m =
[[-40.7  -9.7   4.9  12.0 -15.7  33.5  13.0]
 [ -4.7  21.9 -21.0  -2.3  13.8  32.5 -28.3]
 [ 45.0 -43.3   4.8 -10.4  21.5 -20.1  47.8]
 [ 20.1  23.8  20.1 -29.5  -5.2 -29.6  61.5]
 [-22.8 -22.0 -42.6 -10.8  -3.5 -25.4 -35.0]
 [ 19.1  62.9   9.4  -7.7   9.6  -9.2 -10.8]
 [ 35.3   1.5 -18.6   0.0 -21.2  27.3 -16.0]
 [ 34.6   7.6  -9.0   1.1  37.6  28.4  29.7]
 [ 21.0 -81.9  12.7  15.4  -0.2 -12.6 -16.4]
 [ 54.6 -72.5  18.6  12.3 -25.1 -22.6 -35.2]
 [ 55.9 -30.0 -35.4  25.9 -19.2 -24.5  11.1]
 [-22.0  -6.3 -22.0  20.6  23.2  51.3   1.6]
 [  3.3  38.4   5.1 -21.5   1.6 -36.3  22.6]
 [-49.0   7.8 -12.5  -7.7 -29.9 -10.2  18.2]]
Rows and columns are counted from 0.
(0, 0)	-40.7
(2, 3)	-10.4
(8, 5)	-12.6
(2, 4)	21.5
(1, 5)	32.5
(8, 2)	12.7
(12, 6)	22.6
(10, 0)	55.9
(9, 4)	-25.1
(5, 3)	-7.7
(1, 4)	13.8
(8, 6)	-16.4
(5, 0)	19.1
(0, 1)	-9.7
(2, 2)	4.8
(13, 1)	7.8
(1, 1)	21.9
(11, 1)	-6.3
(7, 3)	1.1
(9, 0)	54.6
(1, 0)	-4.7
(12, 0)	3.3
(10, 5)	-24.5
(1, 3)	-2.3
(11, 2)	-22.0
(8, 1)	-81.9
(4, 6)	-35.0
(7, 0)	34.6
(3, 6)	61.5
(6, 6)	-16.0
(9, 5)	-22.6
(9, 3)	12.3
(8, 4)	-0.2

X = 807	974	926	530	184	888	895	796	688
X[0]	807
X[8]	688
X[1]	974

A =
[  6.862  12.133 -20.334  15.842   4.626   5.581  -3.743   3.505  13.187
   5.604   2.661   6.530   7.325   3.668   0.231 -10.036]
A[0] -> 6.862
A[13] -> 3.668
A[15] -> -10.036
A[14] -> 0.231
A[12] -> 7.325
A[3] -> 15.842
A[11] -> 6.530
A[7] -> 3.505

M =
-8	-5	-12	-1	-4	-11	-1	0	3	-8	-10	-12	-26
-9	0	2	2	-4	-19	6	-4	-9	0	-10	-10	-17
-2	-2	-7	34	-4	-5	0	-8	-5	-11	0	-9	-43
-3	-5	-6	-13	-3	30	-15	-4	-7	2	-9	-14	10
-8	-6	-5	4	-5	-19	-4	-11	1	-5	-15	-4	-35
-1	-1	-10	-18	-2	13	-13	1	-4	-5	0	2	22
-7	-8	-5	15	-5	-11	6	-10	-6	-2	2	-9	28
-8	-1	2	-36	-5	19	-10	-12	-4	-1	-8	-4	6
-2	-5	-10	-17	-4	11	-13	-11	-10	-5	3	6	-1
-6	-7	-7	20	-3	14	-4	1	0	-6	-6	-15	-35
-1	-6	-3	-12	-4	10	-3	-9	-15	-3	10	0	3
-3	-8	-4	37	-5	4	4	-9	-8	-3	-4	-13	-37
2	0	-8	-9	-3	-4	-8	1	-8	-5	4	-1	26
-12	-7	-2	11	-4	-17	-5	4	4	-5	-5	-6	-7
-2	0	-8	21	-4	21	-9	0	4	-8	-8	-8	-24
-5	-7	-5	29	-2	-26	-3	-5	0	-8	-7	5	-26
Indices start at 0.
(0, 0) -> -8
(12, 5) -> -4
(4, 5) -> -19
(0, 7) -> 0
(11, 1) -> -8
(14, 4) -> -4
(3, 12) -> 10
(9, 7) -> 1
(4, 12) -> -35
(9, 4) -> -3
(13, 2) -> -2
(2, 6) -> 0
(0, 4) -> -4
(1, 6) -> 6
(9, 1) -> -7
(14, 0) -> -2
(11, 6) -> 4
(7, 7) -> -12
(3, 0) -> -3
(13, 12) -> -7
(9, 11) -> -15
(4, 8) -> 1
(8, 4) -> -4
(7, 2) -> 2
(3, 9) -> 2
(1, 12) -> -17
(15, 3) -> 29
(1, 7) -> -4
(8, 9) -> -5
(10, 7) -> -9
(5, 10) -> 0
(15, 12) -> -26
(12, 4) -> -3
(5, 9) -> -5
(2, 9) -> -11

W =
[[ 46.3 -71.0  10.1 -66.1 -65.7  64.0]
 [-26.9 -56.2 -47.3  19.3 -13.4 -82.2]
 [-13.0 -21.1  -1.9   5.5  -2.1  15.3]
 [ 37.5 -53.5  14.5 -52.0 -64.0  70.7]
 [ 37.9  26.9 -64.0  41.2 -35.2 -36.8]
 [-35.3 -40.6   5.1 -12.1   5.1  27.6]
 [ 21.3  42.4 -22.2  25.7 -30.3 -13.3]
 [ 68.9 -77.6  17.5 -69.9 -59.7  56.4]
 [ -1.0  43.6 -51.6  22.4 -29.4  29.5]
 [-22.0 -25.7   5.3 -10.1  24.4  11.2]
 [-33.1 -81.6 -35.4   1.3  -4.8 -86.6]]
W[0][-6] -> 46.3
W[-3][3] -> 22.4
W[1][2] -> -47.3
W[-3][-6] -> -1.0
W[-9][4] -> -2.1
W[9][1] -> -25.7
W[3][1] -> -53.5
W[-8][-6] -> 37.5
W[-1][3] -> 1.3
W[1][5] -> -82.2
W[4][-3] -> 41.2
W[:, -1] -> [64.0, -82.2, 15.3, 70.7, -36.8, 27.6, -13.3, 56.4, 29.5, 11.2, -86.6]
W[4][0] -> 37.9
W[5][-5] -> -40.6
W[10][-4] -> -35.4
W[-1][4] -> -4.8
W[-6] -> [-35.3, -40.6, 5.1, -12.1, 5.1, 27.6]
W[-6][0] -> -35.3
W[-7][-2] -> -35.2
W[-4][4] -> -59.7
W[3][2] -> 14.5
W[9] -> [-22.0, -25.7, 5.3, -10.1, 24.4, 11.2]
W[-5][4] -> -30.3
W[10][-1] -> -86.6
W[-2][-4] -> 5.3
W[-8][5] -> 70.7
W[-6][4] -> 5.1
W[-6][3] -> -12.1
W[-5][5] -> -13.3
W[-11][1] -> -71.0
W[2] -> [-13.0, -21.1, -1.9, 5.5, -2.1, 15.3]
W[-10][-2] -> -13.4

x =
[[ 18.9  17.3 -47.1  -5.6 -62.6  17.8 -54.7]
 [-33.9  60.4 -57.6   4.7  64.6  20.8 -22.3]
 [ 25.6  13.2  41.5 -42.3 -58.9  49.6 -16.6]
 [ 69.4  30.7  20.8 -42.0 -49.8 -19.4  28.3]
 [-26.2 -56.3  57.4  18.7  37.7 -16.1  43.2]]
x[0, 0] = 18.9
x[2, 1] = 13.2
x[:, 3] = [-5.6, 4.7, -42.3, -42.0, 18.7]
x[0, 4] = -62.6
x[2] = [25.6, 13.2, 41.5, -42.3, -58.9, 49.6, -16.6]
x[1, 4] = 64.6
x[1] = [-33.9, 60.4, -57.6, 4.7, 64.6, 20.8, -22.3]
x[2, 0] = 25.6
x[2, 5] = 49.6
x[0, 6] = -54.7
x[0] = [18.9, 17.3, -47.1, -5.6, -62.6, 17.8, -54.7]
x[1, 1] = 60.4
x[4, 6] = 43.2
x[1, 3] = 4.7
x[0, 1] = 17.3
x[3, 2] = 20.8
x[3, 1] = 30.7
x[2, 6] = -16.6
x[4, 4] = 37.7
